Below are the code and all the weights of a small trained network. Each question names an input and a class and asks about switching units off, where a switched-off unit gives its printed mean instead of its output.

import numpy as np


def w(rows, s, z=0):
    codes = np.array(rows[::2]) - 128.0
    scale = np.full(codes.shape[1], s)
    scale[-1] = z or s
    return codes * scale


def f(y):
    return y / 2 * (1 + np.tanh(0.7978845608 * (y + 0.044715 * y**3)))


def log_softmax(a):
    a = a - a.max(-1, keepdims=True)
    return a - np.log(np.exp(a).sum(-1, keepdims=True))


def net(x, mask):
    res = np.array(x, float).reshape(1, 6) / 4 @ E
    y = f(res @ A[0][:, :-1].T + A[0][:, -1])
    res = res + np.where(mask, y, B[0][:, -1]) @ B[0][:, :-1]
    return log_softmax(res[-1] @ U[:, :-1].T + U[:, -1])


A, B = {}, {}
E = w([
[244,157,117,148],'x0',
[103,109,16,222],'x1',
[147,110,57,12],'x2',
[155,1,154,120],'x3',
[130,132,129,126],'x4',
[131,127,127,128],'x5',
],0.0048)
A[0] = w([
[140,127,69,57,71],'N1',
[115,110,67,164,97],'N2',
[178,127,110,150,34],'N3',
[102,253,103,116,76],'N4',
[126,137,169,177,70],'N5',
[110,189,112,123,29],'N6',
[136,145,200,80,49],'N7',
[110,222,107,122,52],'N8',
[146,55,140,134,42],'N9',
[135,146,201,79,39],'N10',
[138,136,142,118,48],'N11',
[125,138,189,195,55],'N12',
[139,128,71,58,76],'N13',
[163,30,147,136,58],'N14',
[126,122,96,149,4],'N15',
[150,47,140,132,65],'N16',
[125,128,132,130,227],'N17',
[241,147,116,154,48],'N18',
[143,55,141,132,42],'N19',
[138,144,204,81,67],'N20',
[125,139,184,192,66],'N21',
[115,145,144,147,48],'N22',
[141,130,63,49,78],'N23',
[128,140,183,193,79],'N24',
[128,134,135,135,131],'N25',
[61,115,143,122,62],'N26',
[16,112,141,116,59],'N27',
[143,127,99,85,39],'N28',
[18,110,135,114,84],'N29',
[130,143,188,196,85],'N30',
[255,146,125,165,60],'N31',
[178,143,123,137,56],'N32',
[113,109,52,176,56],'N33',
[112,112,125,131,20],'N34',
[112,111,48,176,57],'N35',
[123,160,115,119,66],'N36',
[137,144,186,87,102],'N37',
[113,109,54,174,70],'N38',
[120,136,175,185,45],'N39',
],0.0096,0.0042)
B[0] = w([
[143,72,46,196,158],'N1',
[176,182,160,162,168],'N2',
[48,169,110,141,87],'N3',
[65,40,255,137,243],'N4',
[135,101,78,163,128],'N5',
[62,103,160,182,107],'N6',
[149,224,141,235,143],'N7',
[56,76,200,164,167],'N8',
[50,107,183,171,116],'N9',
[140,228,139,248,139],'N10',
[96,159,116,171,75],'N11',
[155,79,59,184,154],'N12',
[145,73,51,190,159],'N13',
[62,75,223,145,164],'N14',
[71,186,131,221,72],'N15',
[60,93,196,150,140],'N16',
[185,104,141,70,254],'N17',
[6,195,61,65,153],'N18',
[48,107,182,170,116],'N19',
[171,221,148,219,159],'N20',
[153,81,63,170,155],'N21',
[95,118,106,175,85],'N22',
[157,58,42,197,179],'N23',
[156,75,64,158,164],'N24',
[131,123,126,125,134],'N25',
[62,175,81,115,119],'N26',
[42,179,44,59,171],'N27',
[83,116,66,218,93],'N28',
[62,175,50,41,188],'N29',
[164,66,58,153,178],'N30',
[7,190,63,27,179],'N31',
[62,161,94,129,94],'N32',
[169,218,172,204,167],'N33',
[63,165,111,178,66],'N34',
[179,215,177,203,173],'N35',
[85,119,135,169,96],'N36',
[172,192,142,177,158],'N37',
[176,211,170,191,173],'N38',
[125,97,65,187,126],'N39',
],0.024,0.0022)
U = w([
[175,250,133,222,87],'0',
[151,127,104,121,254],'1',
[148,63,3,190,79],'2',
[40,199,46,71,74],'3',
[51,75,206,167,85],'4',
[174,137,106,113,158],'5',
],0.006,0.0094)

Each question gives the input, the list of numbers given to net, and the class t.
The units are the neurons (one row each of A and B). Each row of codes is followed by its name. A weight is (code - 128) times the scale printed after its matrix; where a second scale follows, it is the last column's (A, B and U).
mask holds one flag per neuron, in row order. A switched-off neuron (its flag False) gives its mean, the last column of its row in B, instead of its output. The means were averaged over made-up inputs and are rounded, as every weight is.
A unit's drop is (log p(t) with every unit on - log p(t) with that unit switched off) / (log p(t) with every unit on - log p(t) with every unit switched off).
The circuit of an input: a set's keep is (log p(t) with only the set's units on - log p(t) with every unit switched off) / (log p(t) with every unit on - log p(t) with every unit switched off). Starting from the 12 units with the biggest drops (on a tie, the unit counted first), units are removed one at a time, each time the one whose removal leaves the highest keep (on an exact tie, the one counted first), for as long as the keep stays at least 0.8.
units of the circuit, in order: the units of the circuit, biggest drop first
most important unit: the unit with the biggest drop
top k neurons: the k neurons with the biggest drops, biggest first
drop of u: that unit's drop, to one decimal
input [-8,-5,7,2,4,4], class 3: top 2 neurons : [N29 N27]
input [-3,-2,8,-6,2,-6], class 2: most important unit : N23
input [-1,1,5,6,2,3], class 4: units of the circuit, in order : [N14 N16]
input [-7,-5,-5,-2,-2,7], class 3: units of the circuit, in order : [N27 N29]
input [4,2,2,-7,2,3], class 4: units of the circuit, in order : [N4 N8]
input [-2,-8,-4,8,-5,4], class 0: units of the circuit, in order : [N20 N10]
input [8,-2,5,8,-4,-7], class 3: top 3 neurons : [N31 N18 N4]
input [8,6,6,8,-6,2], class 3: top 2 neurons : [N31 N18]
input [4,-6,-3,-3,4,-2], class 0: units of the circuit, in order : [N20 N10]
input [1,5,4,-4,-4,-4], class 0: units of the circuit, in order : [N35 N33]
input [3,0,-1,-7,6,-3], class 4: top 2 neurons : [N4 N8]
input [0,-6,-3,-8,4,7], class 4: top 2 neurons : [N4 N8]
input [7,-3,4,4,-4,0], class 3: units of the circuit, in order : [N31 N18]
input [-4,-3,8,1,-6,6], class 2: top neuron : [N23]
input [-5,-6,8,8,7,-3], class 2: top 4 neurons : [N23 N1 N13 N4]
input [-1,-6,2,8,-3,1], class 4: top 2 neurons : [N14 N16]
input [4,0,3,-5,-1,-4], class 4: top 3 neurons : [N4 N8 N29]
input [4,0,1,1,0,1], class 3: top 3 neurons : [N31 N18 N4]
input [-2,2,5,-6,-5,-6], class 4: drop of N21 : 0.1
input [1,6,-5,-8,-5,-4], class 4: units of the circuit, in order : [N4]
